Below is a small trained network, with its code and all its weights. Each question gives an input and a target symbol and asks what happens when units are switched off, that is, made to give their printed mean instead of their output.

import numpy as np


def w(rows, s, z=0):
    codes = np.array(rows[::2]) - 128.0
    scale = np.full(codes.shape[1], s)
    scale[-1] = z or s
    return codes * scale


def f(y):
    return y / 2 * (1 + np.tanh(0.7978845608 * (y + 0.044715 * y**3)))


def softmax(a):
    e = np.exp(a - a.max(-1, keepdims=True))
    return e / e.sum(-1, keepdims=True)


def log_softmax(a):
    a = a - a.max(-1, keepdims=True)
    return a - np.log(np.exp(a).sum(-1, keepdims=True))


def net(x, mask):
    ids = ['ΔΘΛΠΣαγζητ'.index(c) for c in x.split()]
    T = len(ids)
    res = E[ids] + P[:T]
    u = 0
    for l in range(3):
        r = res
        for j in range(2):
            rows = slice(2 * j, 2 * j + 2)
            q, k, v = (r @ M[l][rows].T for M in (Q, K, V))
            z = softmax(np.where(np.tri(T) > 0, q @ k.T / 2**0.5, -1e9)) @ v
            o = O[l][rows]
            res = res + np.where(mask[u + j], z, o[:, -1]) @ o[:, :-1]
        u += 2
        y = f(res @ A[l][:, :-1].T + A[l][:, -1])
        res = res + np.where(mask[u : u + 4], y, B[l][:, -1]) @ B[l][:, :-1]
        u += 4
    return log_softmax(res[-1] @ U[:, :-1].T + U[:, -1])


Q, K, V, O, A, B = {}, {}, {}, {}, {}, {}
E = w([
[243,142,147,100],'Δ',
[249,139,156,97],'Θ',
[234,142,135,104],'Λ',
[248,145,110,102],'Π',
[168,153,108,128],'Σ',
[146,153,120,131],'α',
[185,163,89,135],'γ',
[60,120,175,115],'ζ',
[16,144,153,150],'η',
[103,197,123,186],'τ',
],0.014)
P = w([
[139,130,149,155],'0',
[91,160,108,106],'1',
[148,151,182,102],'2',
[122,106,89,166],'3',
[140,89,208,154],'4',
[93,174,95,80],'5',
[125,118,252,65],'6',
[142,85,75,192],'7',
[157,50,180,161],'8',
[78,184,87,58],'9',
[105,106,248,29],'10',
[136,74,75,216],'11',
[173,37,176,183],'12',
[79,173,103,86],'13',
],0.017)
Q[0] = w([
[21,12,75,148],'0.h1',
[202,220,115,186],'0.h1',
[130,2,180,15],'0.h2',
[69,194,167,239],'0.h2',
],0.0057)
K[0] = w([
[130,169,55,130],'0.h1',
[80,177,115,62],'0.h1',
[182,6,155,151],'0.h2',
[106,172,149,139],'0.h2',
],0.012)
V[0] = w([
[147,133,40,62],'0.h1',
[96,102,252,137],'0.h1',
[220,134,215,170],'0.h2',
[157,134,183,3],'0.h2',
],0.0041)
O[0] = w([
[250,151,72,173,92],'0.h1',
[198,101,2,82,190],'0.h1',
[49,142,165,129,252],'0.h2',
[71,45,30,87,192],'0.h2',
],0.0048,0.0032)
A[0] = w([
[150,145,216,222,168],'0.n1',
[126,174,1,86,226],'0.n2',
[145,187,173,64,254],'0.n3',
[57,190,54,238,162],'0.n4',
],0.0061,0.0033)
B[0] = w([
[185,61,113,94,179],'0.n1',
[139,197,203,225,214],'0.n2',
[79,145,88,61,253],'0.n3',
[51,165,201,254,165],'0.n4',
],0.0086,0.0046)
Q[1] = w([
[110,20,112,140],'1.h1',
[104,125,208,150],'1.h1',
[83,212,76,83],'1.h2',
[107,252,200,55],'1.h2',
],0.012)
K[1] = w([
[131,161,112,95],'1.h1',
[97,175,90,155],'1.h1',
[139,4,140,157],'1.h2',
[155,82,101,195],'1.h2',
],0.017)
V[1] = w([
[233,149,167,73],'1.h1',
[155,155,76,177],'1.h1',
[234,210,65,145],'1.h2',
[150,59,99,3],'1.h2',
],0.0082)
O[1] = w([
[104,148,176,86,159],'1.h1',
[181,171,87,141,112],'1.h1',
[182,222,250,97,234],'1.h2',
[86,2,201,67,2],'1.h2',
],0.009,0.0037)
A[1] = w([
[141,254,180,145,149],'1.n1',
[145,93,161,191,230],'1.n2',
[232,100,46,67,196],'1.n3',
[196,113,82,85,255],'1.n4',
],0.0093,0.0068)
B[1] = w([
[209,11,52,240,251],'1.n1',
[82,173,73,33,171],'1.n2',
[38,124,2,149,182],'1.n3',
[147,241,157,112,191],'1.n4',
],0.0077,0.015)
Q[2] = w([
[115,37,145,39],'2.h1',
[1,153,143,163],'2.h1',
[103,67,247,242],'2.h2',
[139,168,119,186],'2.h2',
],0.0064)
K[2] = w([
[216,192,117,34],'2.h1',
[27,127,177,255],'2.h1',
[166,225,56,63],'2.h2',
[109,136,202,106],'2.h2',
],0.0068)
V[2] = w([
[23,107,244,254],'2.h1',
[121,56,132,167],'2.h1',
[174,166,81,52],'2.h2',
[134,217,132,142],'2.h2',
],0.0086)
O[2] = w([
[127,255,82,88,4],'2.h1',
[64,146,41,155,219],'2.h1',
[205,132,35,96,170],'2.h2',
[174,239,129,51,207],'2.h2',
],0.0046,0.0028)
A[2] = w([
[137,85,93,203,40],'2.n1',
[84,192,33,151,47],'2.n2',
[115,124,183,2,154],'2.n3',
[118,174,109,91,253],'2.n4',
],0.0091,0.0064)
B[2] = w([
[184,176,108,2,181],'2.n1',
[115,135,240,116,249],'2.n2',
[60,172,74,94,158],'2.n3',
[85,20,107,193,172],'2.n4',
],0.01,0.017)
U = w([
[128,125,168,69,76],'Δ',
[117,128,161,43,96],'Θ',
[139,116,166,98,64],'Λ',
[191,56,254,135,110],'Π',
[145,107,65,162,143],'Σ',
[130,116,51,187,193],'α',
[155,128,49,131,70],'γ',
[79,63,25,166,253],'ζ',
[102,151,160,206,217],'η',
[145,214,151,138,80],'τ',
],0.0082,0.0039)

Each question gives the input, a string of symbols that net reads in full, and the target symbol t.
The units are the heads (2 rows each of Q, K, V and O) and the neurons (one row each of A and B). Each row of codes is followed by its name. A weight is (code - 128) times the scale printed after its matrix; where a second scale follows, it is the last column's (O, A, B and U).
mask holds one flag per unit, layer by layer, with each layer's heads first. A switched-off unit (its flag False) gives its mean, the last column of its rows in O or B, instead of its output. The means were averaged over made-up inputs and are rounded, as every weight is.
A unit's drop is (log p(t) with every unit on - log p(t) with that unit switched off) / (log p(t) with every unit on - log p(t) with every unit switched off).
The circuit of an input: a set's keep is (log p(t) with only the set's units on - log p(t) with every unit switched off) / (log p(t) with every unit on - log p(t) with every unit switched off). Starting from the 12 units with the biggest drops (on a tie, the unit counted first), units are removed one at a time, each time the one whose removal leaves the highest keep (on an exact tie, the one counted first), for as long as the keep stays at least 0.8.
circuit, biggest first: the units of the circuit, biggest drop first
most important unit: the unit with the biggest drop
top k neurons: the k neurons with the biggest drops, biggest first
which heads matter: for each layer, one digit per head in row order, 1 if its drop is at least 0.15 and else 0, layers parted by /
input Π Δ ζ Π α Π ζ ζ Π Θ ζ, target ζ: most important unit : 2.n2
input Π Θ τ Θ ζ α Δ, target Θ: which heads matter : 10 / 01 / 00
input η Δ η α Π Π Θ Π Θ α α, target Π: circuit, biggest first : 1.h2, 1.n1
input η α Π Θ γ γ Π, target Θ: circuit, biggest first : 0.n2, 1.h2, 2.n3, 0.n3
input ζ Σ Δ Θ Δ Θ Π, target Θ: top 3 neurons : 2.n3, 0.n2, 0.n4
input Λ Π α η Λ η, target η: circuit, biggest first : 2.n2, 0.n4, 2.h1, 2.n4
input τ γ Π, target τ: which heads matter : 00 / 01 / 00
input γ Θ τ Δ Π Θ, target Π: circuit, biggest first : 1.h2, 2.h1
input Π α Π Π Δ τ, target τ: top 4 neurons : 0.n4, 2.n1, 1.n1, 2.n2
input ζ ζ Θ τ Π, target ζ: which heads matter : 00 / 01 / 00
input τ Λ Π ζ τ Π τ Π Δ η Θ η Σ, target η: top 3 neurons : 2.n2, 1.n1, 0.n4
input η α Δ Π Θ η Δ γ Π ζ Π Π Π, target ζ: top 2 neurons : 1.n3, 2.n2
input Π Σ Π γ γ γ, target γ: top 3 neurons : 1.n1, 2.n1, 0.n2
input τ γ Π Σ, target γ: which heads matter : 01 / 01 / 00
input Π η Π Δ α Σ γ η Θ Δ, target η: top 2 neurons : 2.n2, 0.n4
input Π γ Θ Θ η, target γ: which heads matter : 00 / 01 / 00
input τ ζ ζ Δ Π η Π γ η Π Θ, target γ: top neuron : 1.n1
input η Θ Θ Π Π Π ζ τ Π α η Π, target η: which heads matter : 00 / 01 / 10
input Π Π Π Θ Π η Σ Π Θ Δ Π Θ η Θ, target η: which heads matter : 10 / 01 / 10
input Σ η Θ α Π Π Θ Π γ, target Π: circuit, biggest first : 1.h2, 0.n3
input τ Π Π Δ η η Λ Θ α, target η: top 3 neurons : 2.n2, 1.n1, 0.n4
input η ζ η Π Λ γ η ζ ζ Δ Π α η α, target η: which heads matter : 00 / 01 / 10
